Each row is followed by its class.
7	-14	25	16	-10	5	-5	-7	-10	-11	10	-29	7	8	-27	-2	5	1	-17	2	15	3	-1	13	-15	-12	4	-14	-9	-8	24	-13	-5	-5	-4	0	-1	2	-12	0	-15	4	-3	11	-17	2	0	-1	-2	5	4	-17	-10	11	2	1	-23	-6
(102)
3	-10	13	-10	-15	10	1	0	-12	4	-3	-6	-10	-4	-15	-11	-5	-3	-9	4	-16	2	-2	-1	1	9	13	-2	-2	-8	14	-10	0	0	13	14	6	-10	-6	2	16	1	14	16	7	-1	6	0	4	13	7	1	1	1	-1	10	-10	6
(99)
4	11	19	31	19	1	3	-5	10	1	-11	-11	13	-4	3	-4	-1	-3	-10	5	-7	14	-6	-1	1	-5	5	22	3	3	10	-12	-5	2	-4	8	-17	-1	-6	9	-14	0	14	13	-9	-5	-6	5	1	-5	-10	3	-3	6	2	9	5	2
(100)
15	-13	-6	-7	20	26	-20	-4	-6	-1	33	-22	-23	2	-19	15	-2	-19	-3	16	-3	-11	-8	-2	-1	2	25	-15	-18	-12	46	-16	-24	-4	31	3	5	-11	-20	0	-3	-1	3	1	6	4	21	-18	-6	6	7	-9	-7	16	-9	-5	-44	0
(89)
19	-7	14	19	14	20	-13	-5	-9	2	18	-4	9	-8	-3	3	-8	-10	-3	19	-11	5	-22	5	-4	2	18	8	1	14	48	-15	-27	-9	30	12	-6	-9	-10	4	-27	-3	21	24	-18	-24	5	1	0	-4	-5	5	1	6	-2	0	-17	5
(89)
8	6	-2	25	13	5	8	-6	-3	-9	-3	-16	24	-4	-2	13	3	1	-2	-4	-8	11	-9	2	5	-1	13	27	0	-8	37	-13	13	3	16	6	-31	4	-18	-12	-1	-1	2	-11	-6	-9	-6	2	2	-19	-10	2	2	-2	0	-1	-2	-4
(85)
1	1	12	16	18	14	-2	-4	3	2	-4	-32	-3	-6	-11	-4	0	-7	-23	9	9	11	-12	5	-3	-3	17	4	-6	-2	27	-10	-10	5	4	8	-13	-21	-10	7	-6	0	3	7	-5	2	2	5	3	-6	-5	-2	-6	11	-1	-4	-24	1
(87)
-1	4	11	27	5	9	8	3	10	1	-17	-25	10	-4	-1	-7	5	2	-12	-8	9	14	-4	3	4	-7	7	19	3	-9	8	-9	10	1	-4	5	-17	-3	-9	1	-5	-4	-4	-4	-8	0	-9	1	1	-8	-4	1	-2	3	5	5	-7	-1
(100)
1	-3	21	14	7	7	5	0	-2	7	-7	-19	1	-1	-8	-12	-4	-6	-10	5	18	9	-4	6	-5	-4	4	-4	-3	-1	4	-8	-9	-1	-7	11	-1	-7	-7	11	-16	-2	6	15	-7	0	1	-2	-4	9	5	-8	0	12	6	9	-4	2
(89)
9	-10	16	14	9	19	1	-1	-4	3	2	-21	2	-3	-9	-1	-2	-3	-14	17	3	7	-17	4	-7	1	10	-1	-4	1	33	-17	-5	-5	13	4	-1	-8	-10	7	-9	2	10	13	-17	5	4	3	-5	1	-2	-1	-4	10	0	6	-21	4
(87)
1	-2	10	-5	-7	-2	-1	-8	-14	7	13	17	-7	-18	22	4	-15	-15	43	-4	-13	-3	1	-5	9	11	9	11	8	3	-6	-10	-19	-6	-5	23	9	-10	4	6	-14	-2	26	21	-9	-7	10	-15	4	26	-1	-2	7	-2	-1	17	12	6
(87)
7	12	21	30	10	1	1	-6	-9	-7	-9	-5	9	8	-8	-5	-2	-3	-7	6	-32	-9	-3	0	5	-6	9	13	-3	16	22	-7	-21	4	3	15	-7	1	-7	1	18	1	11	12	-4	-9	1	8	2	-7	-10	-3	-5	24	7	2	-4	15
(85)
11	-5	18	16	17	16	-8	-3	6	-2	16	-25	6	-3	-14	7	3	-10	-16	24	2	8	-13	8	-16	-7	7	-6	-9	1	25	-12	-13	-3	12	-7	8	1	-1	9	-19	2	3	17	-23	5	8	7	-11	1	-9	-1	-5	6	-1	4	-25	3
(89)
8	-4	17	12	6	15	-6	-5	-1	5	7	-10	-8	3	-15	-2	-3	-10	-9	14	5	-2	-2	5	-2	-5	7	-9	-7	0	14	0	-21	-8	1	8	2	-4	-5	8	-11	0	2	17	-2	2	5	-5	0	6	5	-8	1	15	3	2	-7	3
(87)
3	15	18	28	25	9	10	-2	23	-1	-17	-36	14	-4	-5	-5	-5	-4	-16	3	-11	20	-9	4	-2	0	9	22	-3	-13	17	-13	1	5	-4	7	-21	-7	-14	9	-4	3	7	9	-14	4	-6	14	-2	-13	-11	0	-6	9	3	16	-10	2
(100)
3	-11	14	-12	-10	8	-7	-3	-6	5	4	-4	-16	2	-20	-4	-4	-6	-11	11	-10	-1	-1	1	-5	0	7	-16	-7	-2	2	-6	-14	-2	6	16	14	-9	1	8	2	1	5	13	6	4	8	-7	-1	10	8	-6	-6	6	-2	3	-13	1
(87)
8	-2	8	6	8	12	7	1	-8	-7	-8	-20	6	8	-4	-8	-4	-9	-3	4	2	-2	-1	1	0	3	2	-1	-7	-2	24	-8	-15	0	2	10	-10	-10	-10	-3	4	4	6	-1	-11	1	-2	-1	-2	4	-2	-9	-4	9	4	10	-10	7
(99)
8	-8	28	18	8	18	8	-4	-4	8	-10	-30	9	1	-12	-9	-1	-14	-15	6	5	6	-10	9	-1	4	13	1	-6	0	38	-19	-15	4	10	19	-11	-15	-12	5	-5	-2	8	14	-18	0	1	3	-2	5	4	-9	-1	9	5	10	-20	9
(87)
2	7	23	35	11	6	13	-4	11	-2	-29	-32	13	-3	-5	-15	-7	3	-27	-1	5	23	-6	13	-5	-3	7	21	2	0	7	-2	9	7	-8	6	-22	-9	-8	9	-5	1	2	9	-11	1	2	17	1	-8	-8	1	-7	8	-1	9	-7	6
(100)
0	6	9	22	-5	1	9	-5	5	-11	-12	-9	33	-3	-2	-8	3	8	-8	-7	-30	4	-5	5	6	2	7	28	3	1	28	-5	13	1	11	7	-27	0	-13	-10	3	-4	5	-3	-10	-8	-6	14	3	-14	-11	4	2	-3	4	7	-5	7
(85)
2	7	15	28	27	7	-1	-4	12	1	-20	-46	3	0	-11	6	-3	1	-27	1	-3	17	0	8	-1	-10	4	13	-5	-15	-1	-11	6	6	-8	2	-23	-7	-13	4	-1	-2	-2	4	2	6	-3	5	-2	-4	-7	-4	-8	19	6	6	-17	-3
(102)
5	2	23	19	13	7	2	-4	7	9	-1	-13	5	-8	-3	-6	-5	-10	-9	14	-16	11	-8	-1	-5	-3	8	13	1	5	12	-14	-13	0	-1	14	-6	-4	-3	14	-11	1	15	24	-10	2	3	12	0	5	-5	2	-5	9	2	13	-3	5
(89)
-6	17	2	27	6	-10	13	1	7	-8	-32	-9	23	0	10	-8	0	10	-6	-16	-17	8	5	4	13	1	0	38	9	0	-6	-7	26	9	-7	3	-26	0	-8	-9	9	-2	4	-11	-5	-11	-15	14	5	-25	-15	5	2	-4	9	8	12	1
(85)
10	3	23	29	21	17	0	-5	7	-3	-16	-42	1	1	-33	-10	0	-1	-37	13	-4	11	-8	7	-4	-8	11	4	-13	0	26	-13	-13	6	9	8	-16	-8	-14	8	2	0	-1	14	-1	5	-3	9	-4	-6	5	-17	-11	20	2	0	-24	1
(87)
6	0	6	34	7	4	1	-4	4	-11	-5	-29	14	6	-13	0	7	4	-14	-12	15	8	-1	17	0	-8	0	3	-10	-12	22	1	3	3	1	-2	-20	1	-12	-8	-9	-3	-15	-13	-9	-1	-3	-2	0	-12	-4	-9	-6	8	2	-2	-19	-10
(89)
-4	1	-6	4	23	12	-5	3	1	2	-15	-27	-29	7	-18	1	-3	-11	-2	-13	29	-11	7	1	14	-8	10	-11	-19	-22	2	-1	-12	4	-8	12	0	-16	-3	-3	15	-5	-17	-12	27	1	-4	-24	3	1	11	-15	10	25	-2	-12	-6	-15
(102)
-2	10	27	32	12	-8	-3	-5	10	6	-9	7	0	-7	-1	4	-1	-2	-9	11	-45	7	6	-1	8	-2	13	33	9	5	-8	-10	-1	-4	1	12	-5	-1	-1	10	1	0	19	25	9	-10	-6	13	6	1	-4	9	1	3	2	3	11	4
(89)

Each row is followed by its class.
8	12	38	-2	-27	5	-14	11	7	6	12	15	-10	0	0	5	36	0	-4	0	-16	0	-3	2	-8	2	-2	-9	0	12	8	3	-2	-4	13	6	-3	3	16	-9	29	-9	-2	-10	-1	21	-11	13	21	7	-2	4	1	-13	13	8	-3	4
<97>
10	-14	21	11	-13	-9	-13	2	-5	22	11	14	-9	-1	4	5	59	5	1	-4	-11	31	-7	2	-15	-4	12	-10	-5	-2	22	-34	-5	-16	13	-3	-2	-5	16	-14	2	-12	-5	-10	-5	10	19	-6	22	-3	-2	-1	9	-37	6	4	0	5
<97>
0	-5	-17	-5	26	2	13	-3	0	4	-6	-14	6	-1	-6	-3	-30	-2	-2	4	17	-9	2	-3	9	-4	2	4	9	-1	18	-12	5	10	-11	4	10	1	-10	3	-13	3	2	7	6	-16	1	-6	-9	1	2	3	1	9	-13	-1	-4	1
<84>
14	-13	-19	3	-12	-3	-9	-9	-2	10	16	14	-10	-1	-2	5	13	-4	-5	3	-10	12	-2	-3	-13	-2	2	-9	-1	-1	10	-2	-2	-20	-4	0	10	-2	9	-6	25	-8	-3	-1	0	3	15	-1	11	-6	-4	1	2	-13	7	10	0	-2
<97>
4	-6	24	-12	20	0	5	3	3	-13	0	-12	-1	2	3	6	-36	6	-6	-2	-10	1	-1	8	-4	-18	2	11	3	7	27	-34	7	-1	-34	16	12	-1	5	2	-4	-3	-1	8	7	5	3	-11	0	23	4	7	-4	3	4	-9	-4	6
<94>
